Here is a tiny trained network, its code and every weight. The questions are about switching its units off for an input and a target symbol, where a switched-off unit gives its printed mean instead of its output.

import numpy as np


def w(rows, s, z=0):
    codes = np.array(rows[::2]) - 128.0
    scale = np.full(codes.shape[1], s)
    scale[-1] = z or s
    return codes * scale


def f(y):
    return y / 2 * (1 + np.tanh(0.7978845608 * (y + 0.044715 * y**3)))


def softmax(a):
    e = np.exp(a - a.max(-1, keepdims=True))
    return e / e.sum(-1, keepdims=True)


def log_softmax(a):
    a = a - a.max(-1, keepdims=True)
    return a - np.log(np.exp(a).sum(-1, keepdims=True))


def net(x, mask):
    ids = ['Λαβεζηπω'.index(c) for c in x.split()]
    T = len(ids)
    res = E[ids] + P[:T]
    q, k, v = (res @ M[0].T for M in (Q, K, V))
    z = softmax(np.where(np.tri(T) > 0, q @ k.T / 4**0.5, -1e9)) @ v
    res = res + np.where(mask[0], z, O[0][:, -1]) @ O[0][:, :-1]
    y = f(res @ A[0][:, :-1].T + A[0][:, -1])
    res = res + np.where(mask[1:25], y, B[0][:, -1]) @ B[0][:, :-1]
    return log_softmax(res[-1] @ U[:, :-1].T + U[:, -1])


Q, K, V, O, A, B = {}, {}, {}, {}, {}, {}
E = w([
[127,165,132,132],'Λ',
[71,160,106,186],'α',
[140,187,144,164],'β',
[251,107,28,151],'ε',
[93,117,192,172],'ζ',
[100,141,54,78],'η',
[34,95,123,129],'π',
[171,68,190,96],'ω',
],0.019)
P = w([
[117,141,162,164],'0',
[114,123,112,165],'1',
[68,12,96,131],'2',
[157,137,175,62],'3',
[94,187,152,198],'4',
[78,35,118,87],'5',
[154,145,194,53],'6',
],0.011)
Q[0] = w([
[56,92,113,201],'head 0',
[163,36,151,150],'head 0',
[155,226,240,7],'head 0',
[98,3,150,110],'head 0',
],0.0062)
K[0] = w([
[136,157,134,160],'head 0',
[131,81,238,201],'head 0',
[62,76,170,92],'head 0',
[130,155,253,186],'head 0',
],0.0075)
V[0] = w([
[34,135,100,99],'head 0',
[137,1,195,207],'head 0',
[101,216,131,215],'head 0',
[62,158,146,107],'head 0',
],0.0098)
O[0] = w([
[78,43,17,162,151],'head 0',
[102,66,213,140,252],'head 0',
[201,91,122,247,249],'head 0',
[159,2,94,139,142],'head 0',
],0.0094,0.0036)
A[0] = w([
[197,170,112,91,2],'neuron 0',
[122,171,135,125,167],'neuron 1',
[163,216,177,156,214],'neuron 2',
[94,164,205,167,116],'neuron 3',
[107,128,180,144,149],'neuron 4',
[161,59,207,134,75],'neuron 5',
[116,159,149,186,15],'neuron 6',
[154,138,159,47,41],'neuron 7',
[152,138,94,121,144],'neuron 8',
[136,122,147,166,81],'neuron 9',
[98,123,68,151,101],'neuron 10',
[150,107,95,88,71],'neuron 11',
[142,140,165,149,94],'neuron 12',
[88,124,112,158,112],'neuron 13',
[154,107,190,29,215],'neuron 14',
[200,173,73,100,50],'neuron 15',
[82,121,125,171,150],'neuron 16',
[125,127,72,75,125],'neuron 17',
[39,124,182,163,201],'neuron 18',
[73,120,144,112,119],'neuron 19',
[125,156,62,108,188],'neuron 20',
[137,162,12,198,106],'neuron 21',
[124,113,139,179,111],'neuron 22',
[247,165,128,138,103],'neuron 23',
],0.012,0.0028)
B[0] = w([
[129,175,73,88,145],'neuron 0',
[97,62,134,141,140],'neuron 1',
[102,51,72,225,197],'neuron 2',
[169,150,66,167,208],'neuron 3',
[134,156,49,134,186],'neuron 4',
[86,218,69,120,231],'neuron 5',
[177,107,129,97,168],'neuron 6',
[152,61,182,223,158],'neuron 7',
[42,169,158,162,139],'neuron 8',
[166,72,72,54,166],'neuron 9',
[142,190,166,85,182],'neuron 10',
[145,96,174,127,134],'neuron 11',
[170,113,80,147,157],'neuron 12',
[128,166,197,90,172],'neuron 13',
[109,194,191,198,200],'neuron 14',
[101,198,52,86,158],'neuron 15',
[146,179,171,73,198],'neuron 16',
[159,134,253,186,148],'neuron 17',
[164,143,70,99,246],'neuron 18',
[140,103,172,135,158],'neuron 19',
[113,158,146,101,157],'neuron 20',
[135,116,189,58,241],'neuron 21',
[181,90,119,76,194],'neuron 22',
[41,85,156,197,170],'neuron 23',
],0.0054,0.011)
U = w([
[99,56,115,153,16],'Λ',
[243,108,158,82,2],'α',
[130,2,127,183,45],'β',
[49,167,38,188,25],'ε',
[230,161,44,130,228],'ζ',
[93,223,92,63,224],'η',
[39,41,71,113,221],'π',
[95,144,175,174,194],'ω',
],0.0068,0.0024)

Each question gives the input, a string of symbols that net reads in full, and the target symbol t.
The units are the heads (4 rows each of Q, K, V and O) and the neurons (one row each of A and B). Each row of codes is followed by its name. A weight is (code - 128) times the scale printed after its matrix; where a second scale follows, it is the last column's (O, A, B and U).
mask holds one flag per unit, heads first, then neurons. A switched-off unit (its flag False) gives its mean, the last column of its rows in O or B, instead of its output. The means were averaged over made-up inputs and are rounded, as every weight is.
A unit's drop is (log p(t) with every unit on - log p(t) with that unit switched off) / (log p(t) with every unit on - log p(t) with every unit switched off).
The circuit of an input: a set's keep is (log p(t) with only the set's units on - log p(t) with every unit switched off) / (log p(t) with every unit on - log p(t) with every unit switched off). Starting from the 12 units with the biggest drops (on a tie, the unit counted first), units are removed one at a time, each time the one whose removal leaves the highest keep (on an exact tie, the one counted first), for as long as the keep stays at least 0.8.
units of the circuit, in order: the units of the circuit, biggest drop first
most important unit: the unit with the biggest drop
k most important neurons: the k neurons with the biggest drops, biggest first
drop of u: that unit's drop, to one decimal
input α η π α η ε ε, target η: units of the circuit, in order => head 0; neuron 15; neuron 8
input α ζ ε π β, target ε: units of the circuit, in order => head 0; neuron 2; neuron 3
input ω π π α, target π: most important neuron => neuron 14
input β β ε η η, target η: units of the circuit, in order => head 0; neuron 20
input ω ε ζ, target η: units of the circuit, in order => head 0; neuron 5; neuron 18
input ω α β ω ε π, target η: units of the circuit, in order => head 0; neuron 2
input α β β ε, target ε: 2 most important neurons => neuron 23; neuron 15
input β α ε α η ω Λ, target ω: 2 most important neurons => neuron 14; neuron 7
input ζ Λ Λ ω ε, target ε: units of the circuit, in order => head 0; neuron 23; neuron 2
input ζ Λ Λ η β, target η: units of the circuit, in order => head 0; neuron 21
input Λ ε η ζ ζ ω η, target ω: 2 most important neurons => neuron 17; neuron 7
input ω ε π, target η: 2 most important neurons => neuron 18; neuron 2
input α α η ε, target η: 2 most important neurons => neuron 15; neuron 0
input β ε α, target ζ: most important unit => head 0
input ζ α β ζ α, target ζ: drop of head 0 => -0.2
input Λ β π η α, target η: drop of neuron 16 => 0.1
input β α ω π α, target α: drop of neuron 0 => 0.0
input ω π ζ, target η: drop of head 0 => 0.4
